Below are the code and all the weights of a small trained network. Each question names an input and a class and asks about switching units off, where a switched-off unit gives its printed mean instead of its output.

import numpy as np


def w(rows, s, z=0):
    codes = np.array(rows[::2]) - 128.0
    scale = np.full(codes.shape[1], s)
    scale[-1] = z or s
    return codes * scale


def f(y):
    return y / 2 * (1 + np.tanh(0.7978845608 * (y + 0.044715 * y**3)))


def log_softmax(a):
    a = a - a.max(-1, keepdims=True)
    return a - np.log(np.exp(a).sum(-1, keepdims=True))


def net(x, mask):
    res = np.array(x, float).reshape(1, 6) / 4 @ E
    y = f(res @ A[0][:, :-1].T + A[0][:, -1])
    res = res + np.where(mask, y, B[0][:, -1]) @ B[0][:, :-1]
    return log_softmax(res[-1] @ U[:, :-1].T + U[:, -1])


A, B = {}, {}
E = w([
[165,2,87,141,59,111,120,121],'x0',
[194,125,218,145,159,208,183,57],'x1',
[168,127,101,156,96,80,75,91],'x2',
[160,200,46,162,80,200,181,152],'x3',
[148,151,208,87,67,179,115,49],'x4',
[190,75,185,58,55,96,168,219],'x5',
],0.0092)
A[0] = w([
[111,78,90,76,144,207,77,74,94],'neuron 0',
[121,184,157,121,1,135,133,145,253],'neuron 1',
[111,50,141,156,147,143,124,125,118],'neuron 2',
[62,79,112,98,28,50,128,188,144],'neuron 3',
[109,78,170,133,163,40,227,166,179],'neuron 4',
[97,134,62,108,189,124,111,163,169],'neuron 5',
[161,98,187,64,37,85,117,129,198],'neuron 6',
[110,159,151,168,106,181,114,76,112],'neuron 7',
[157,138,104,103,118,82,90,91,94],'neuron 8',
[173,76,108,99,135,120,163,49,103],'neuron 9',
[109,151,191,95,169,128,119,93,165],'neuron 10',
[132,112,150,143,167,141,230,196,209],'neuron 11',
[167,171,112,187,78,179,201,91,152],'neuron 12',
[125,149,61,141,141,168,90,66,123],'neuron 13',
[87,161,119,197,198,30,148,164,129],'neuron 14',
[184,86,253,61,87,144,176,71,187],'neuron 15',
],0.0094,0.0039)
B[0] = w([
[25,131,123,179,166,150,147,126,152],'neuron 0',
[203,92,82,82,171,134,96,76,196],'neuron 1',
[48,60,211,215,79,177,182,99,151],'neuron 2',
[163,248,4,11,54,13,143,255,215],'neuron 3',
[158,159,119,179,150,147,78,124,187],'neuron 4',
[214,82,108,122,156,154,28,102,187],'neuron 5',
[209,110,83,141,125,185,15,146,209],'neuron 6',
[125,103,148,51,155,113,152,154,176],'neuron 7',
[119,137,120,90,74,104,111,191,145],'neuron 8',
[81,118,203,122,84,161,115,136,156],'neuron 9',
[176,148,123,151,136,58,74,133,189],'neuron 10',
[219,137,76,127,121,112,102,102,187],'neuron 11',
[207,200,56,119,128,103,78,183,193],'neuron 12',
[137,157,49,133,166,142,101,179,183],'neuron 13',
[223,79,140,196,232,196,99,59,197],'neuron 14',
[157,58,243,215,179,173,2,4,252],'neuron 15',
],0.0079,0.013)
U = w([
[184,89,144,229,200,158,124,36,250],'0',
[183,180,65,65,166,74,153,254,128],'1',
[65,88,162,185,125,137,218,142,10],'2',
],0.0098,0.0013)

Each question gives the input, the list of numbers given to net, and the class t.
The units are the neurons (one row each of A and B). Each row of codes is followed by its name. A weight is (code - 128) times the scale printed after its matrix; where a second scale follows, it is the last column's (A, B and U).
mask holds one flag per neuron, in row order. A switched-off neuron (its flag False) gives its mean, the last column of its row in B, instead of its output. The means were averaged over made-up inputs and are rounded, as every weight is.
A unit's drop is (log p(t) with every unit on - log p(t) with that unit switched off) / (log p(t) with every unit on - log p(t) with every unit switched off).
unit that matters most: the unit with the biggest drop
k most important neurons: the k neurons with the biggest drops, biggest first
drop of u: that unit's drop, to one decimal
input [-5,-7,3,0,-3,-3], class 0: unit that matters most	neuron 14
input [-8,-6,-1,2,-3,-1], class 0: 2 most important neurons	neuron 14; neuron 3
input [-2,3,-8,4,-3,-5], class 1: 2 most important neurons	neuron 15; neuron 12
input [-8,-2,-6,4,-2,-1], class 0: 2 most important neurons	neuron 3; neuron 14
input [5,-4,8,-2,-4,-5], class 1: 2 most important neurons	neuron 15; neuron 3
input [6,5,-2,0,-1,-7], class 2: 2 most important neurons	neuron 15; neuron 14
input [2,-4,6,-3,7,-5], class 1: 3 most important neurons	neuron 15; neuron 14; neuron 8
input [7,-1,-3,0,-2,-1], class 1: 2 most important neurons	neuron 15; neuron 3
input [8,-3,-1,7,-6,-7], class 1: 2 most important neurons	neuron 15; neuron 13
input [5,-2,-2,2,4,4], class 1: 2 most important neurons	neuron 3; neuron 14
input [-3,3,0,3,3,-8], class 1: drop of neuron 15	0.2
input [2,1,8,0,5,-8], class 1: drop of neuron 14	0.1
